Below is a small trained network, with its code and all its weights. Each question gives an input and a class and asks what happens when units are switched off, that is, made to give their printed mean instead of their output.

import numpy as np


def w(rows, s, z=0):
    codes = np.array(rows[::2]) - 128.0
    scale = np.full(codes.shape[1], s)
    scale[-1] = z or s
    return codes * scale


def f(y):
    return y / 2 * (1 + np.tanh(0.7978845608 * (y + 0.044715 * y**3)))


def log_softmax(a):
    a = a - a.max(-1, keepdims=True)
    return a - np.log(np.exp(a).sum(-1, keepdims=True))


def net(x, mask):
    res = np.array(x, float).reshape(1, 5) / 4 @ E
    y = f(res @ A[0][:, :-1].T + A[0][:, -1])
    res = res + np.where(mask, y, B[0][:, -1]) @ B[0][:, :-1]
    return log_softmax(res[-1] @ U[:, :-1].T + U[:, -1])


A, B = {}, {}
E = w([
[65,152,111,138],'x0',
[75,176,109,172],'x1',
[158,176,166,178],'x2',
[166,144,40,156],'x3',
[98,8,153,175],'x4',
],0.014)
A[0] = w([
[63,172,123,115,103],'n0',
[145,137,189,143,159],'n1',
[169,136,133,150,71],'n2',
[123,135,174,61,41],'n3',
[182,125,115,97,153],'n4',
[144,195,249,164,253],'n5',
[208,122,102,100,173],'n6',
[111,149,70,174,72],'n7',
[134,138,189,92,114],'n8',
[146,81,177,109,184],'n9',
[88,125,106,155,139],'n10',
],0.019,0.0045)
B[0] = w([
[196,153,195,53,185],'n0',
[63,74,87,226,180],'n1',
[170,147,125,2,150],'n2',
[177,34,118,167,175],'n3',
[196,234,113,51,182],'n4',
[138,187,79,225,248],'n5',
[251,161,108,67,208],'n6',
[148,89,96,211,180],'n7',
[104,46,157,164,183],'n8',
[202,129,186,249,220],'n9',
[184,70,173,109,169],'n10',
],0.0082,0.016)
U = w([
[109,80,103,214,131],'0',
[180,113,124,103,158],'1',
[141,254,85,95,208],'2',
[36,127,109,7,2],'3',
],0.014,0.0039)

Each question gives the input, the list of numbers given to net, and the class t.
The units are the neurons (one row each of A and B). Each row of codes is followed by its name. A weight is (code - 128) times the scale printed after its matrix; where a second scale follows, it is the last column's (A, B and U).
mask holds one flag per neuron, in row order. A switched-off neuron (its flag False) gives its mean, the last column of its row in B, instead of its output. The means were averaged over made-up inputs and are rounded, as every weight is.
A unit's drop is (log p(t) with every unit on - log p(t) with that unit switched off) / (log p(t) with every unit on - log p(t) with every unit switched off).
The circuit of an input: a set's keep is (log p(t) with only the set's units on - log p(t) with every unit switched off) / (log p(t) with every unit on - log p(t) with every unit switched off). Starting from all 11 units, units are removed one at a time, each time the one whose removal leaves the highest keep (on an exact tie, the one counted first), for as long as the keep stays at least 0.8.
circuit, biggest first: the units of the circuit, biggest drop first
unit that matters most: the unit with the biggest drop
k most important neurons: the k neurons with the biggest drops, biggest first
drop when u is switched off: that unit's drop, to one decimal
input [-8,-7,-6,6,1], class 2: unit that matters most -> n4
input [6,8,-8,8,-7], class 1: circuit, biggest first -> n0; n7; n10
input [8,5,-5,1,-1], class 1: circuit, biggest first -> n0; n10
input [7,1,-4,-5,-2], class 3: circuit, biggest first -> n9; n5
input [-7,4,5,-6,-7], class 0: 3 most important neurons -> n1; n8; n3
input [-2,0,-5,-6,-8], class 1: 2 most important neurons -> n3; n8
input [-7,3,-2,8,3], class 1: 2 most important neurons -> n5; n7
input [-1,3,-6,-2,1], class 3: 2 most important neurons -> n5; n9
input [7,8,3,7,-1], class 0: 2 most important neurons -> n7; n6
input [-4,-7,3,0,-5], class 2: 2 most important neurons -> n4; n5
input [-3,0,-7,-6,-3], class 0: drop when n9 is switched off -> 0.1
input [-6,2,1,8,7], class 1: drop when n0 is switched off -> 0.0
input [4,-7,-4,3,2], class 2: drop when n10 is switched off -> 0.2
input [-7,2,2,-2,0], class 0: unit that matters most -> n1
